Below are the code and all the weights of a small trained network. Each question names an input and a class and asks about switching units off, where a switched-off unit gives its printed mean instead of its output.

import numpy as np


def w(rows, s, z=0):
    codes = np.array(rows[::2]) - 128.0
    scale = np.full(codes.shape[1], s)
    scale[-1] = z or s
    return codes * scale


def f(y):
    return np.maximum(y, 0)


def log_softmax(a):
    a = a - a.max(-1, keepdims=True)
    return a - np.log(np.exp(a).sum(-1, keepdims=True))


def net(x, mask):
    res = np.array(x, float).reshape(1, 4) / 4 @ E
    y = f(res @ A[0][:, :-1].T + A[0][:, -1])
    res = res + np.where(mask, y, B[0][:, -1]) @ B[0][:, :-1]
    return log_softmax(res[-1] @ U[:, :-1].T + U[:, -1])


A, B = {}, {}
E = w([
[82,84,70,65,79,149,151,159,154,199],'x0',
[147,152,2,58,151,152,145,170,113,70],'x1',
[94,191,193,180,116,52,178,165,127,115],'x2',
[81,133,161,103,165,125,153,111,34,134],'x3',
],0.01)
A[0] = w([
[140,116,70,105,142,113,126,191,197,65,6],'n1',
[173,116,80,94,148,165,138,147,74,70,166],'n2',
[154,121,103,198,135,90,129,97,55,130,249],'n3',
[157,235,170,173,137,115,201,202,191,136,249],'n4',
[108,123,114,185,78,80,169,171,141,74,171],'n5',
[98,64,78,61,141,175,89,123,103,197,225],'n6',
[114,170,114,118,212,144,103,53,37,207,160],'n7',
[100,132,141,108,199,87,141,69,2,111,183],'n8',
[175,132,145,207,77,174,7,121,186,110,165],'n9',
[148,212,34,70,131,121,124,95,176,128,42],'n10',
],0.0088,0.0023)
B[0] = w([
[146,112,43,127,161,107,118,76,133,69,199],'n1',
[134,91,200,146,194,129,94,107,217,108,223],'n2',
[168,170,107,166,122,135,103,17,138,157,197],'n3',
[139,178,86,191,169,115,150,96,76,169,243],'n4',
[94,149,129,197,105,116,137,106,56,137,195],'n5',
[106,193,129,177,93,178,153,33,156,90,248],'n6',
[194,175,121,119,137,169,172,153,159,2,216],'n7',
[173,195,183,97,77,190,144,73,91,64,254],'n8',
[89,56,52,137,162,139,73,70,142,173,229],'n9',
[224,74,125,121,214,147,129,85,188,119,208],'n10',
],0.0091,0.0088)
U = w([
[41,253,163,177,165,66,183,128,32,225,193],'0',
[110,100,166,78,137,117,94,205,148,163,2],'1',
[108,94,157,151,137,126,37,92,151,255,190],'2',
[149,162,113,178,152,213,176,58,135,77,249],'3',
[156,64,99,166,209,162,16,73,198,125,85],'4',
[148,224,211,65,198,184,174,116,102,51,81],'5',
[28,103,177,27,99,154,72,178,115,229,35],'6',
],0.0065,0.0032)

Each question gives the input, the list of numbers given to net, and the class t.
The units are the neurons (one row each of A and B). Each row of codes is followed by its name. A weight is (code - 128) times the scale printed after its matrix; where a second scale follows, it is the last column's (A, B and U).
mask holds one flag per neuron, in row order. A switched-off neuron (its flag False) gives its mean, the last column of its row in B, instead of its output. The means were averaged over made-up inputs and are rounded, as every weight is.
A unit's drop is (log p(t) with every unit on - log p(t) with that unit switched off) / (log p(t) with every unit on - log p(t) with every unit switched off).
The circuit of an input: a set's keep is (log p(t) with only the set's units on - log p(t) with every unit switched off) / (log p(t) with every unit on - log p(t) with every unit switched off). Starting from all 10 units, units are removed one at a time, each time the one whose removal leaves the highest keep (on an exact tie, the one counted first), for as long as the keep stays at least 0.8.
units of the circuit, in order: the units of the circuit, biggest drop first
unit that matters most: the unit with the biggest drop
top k neurons: the k neurons with the biggest drops, biggest first
drop when u is switched off: that unit's drop, to one decimal
input [5,-7,3,-7], class 2: unit that matters most => n9
input [6,8,2,1], class 4: units of the circuit, in order => n10, n8
input [-2,0,-1,-6], class 4: units of the circuit, in order => n9, n8
input [2,7,-3,1], class 4: units of the circuit, in order => n2, n10
input [5,7,7,8], class 5: units of the circuit, in order => n8, n9
input [-4,8,-8,8], class 5: units of the circuit, in order => n8, n7
input [7,-7,-3,-7], class 2: top 3 neurons => n7, n10, n1
input [5,2,7,-8], class 0: units of the circuit, in order => n4, n5, n7
input [2,-3,-6,-4], class 2: units of the circuit, in order => n7, n1
input [4,-2,2,-5], class 2: top 3 neurons => n7, n8, n6
input [3,6,1,-2], class 4: units of the circuit, in order => n8, n10
input [-1,6,-4,5], class 5: top 2 neurons => n9, n8
input [-5,2,1,-7], class 4: units of the circuit, in order => n9, n8
input [-8,-2,0,-7], class 4: unit that matters most => n9
input [7,-8,-2,-8], class 2: top 4 neurons => n7, n10, n1, n2
input [-4,8,-8,1], class 4: top 2 neurons => n2, n10
input [7,2,4,1], class 0: top 3 neurons => n7, n8, n2
input [2,2,2,-4], class 4: top 3 neurons => n8, n6, n7
input [3,-5,-4,-1], class 2: drop when n1 is switched off => 0.2
input [-3,-2,6,-1], class 0: drop when n2 is switched off => 0.0
input [1,2,0,6], class 5: top neuron => n9
input [-2,5,4,-8], class 4: drop when n10 is switched off => 0.1
input [5,4,2,5], class 5: drop when n9 is switched off => 0.4
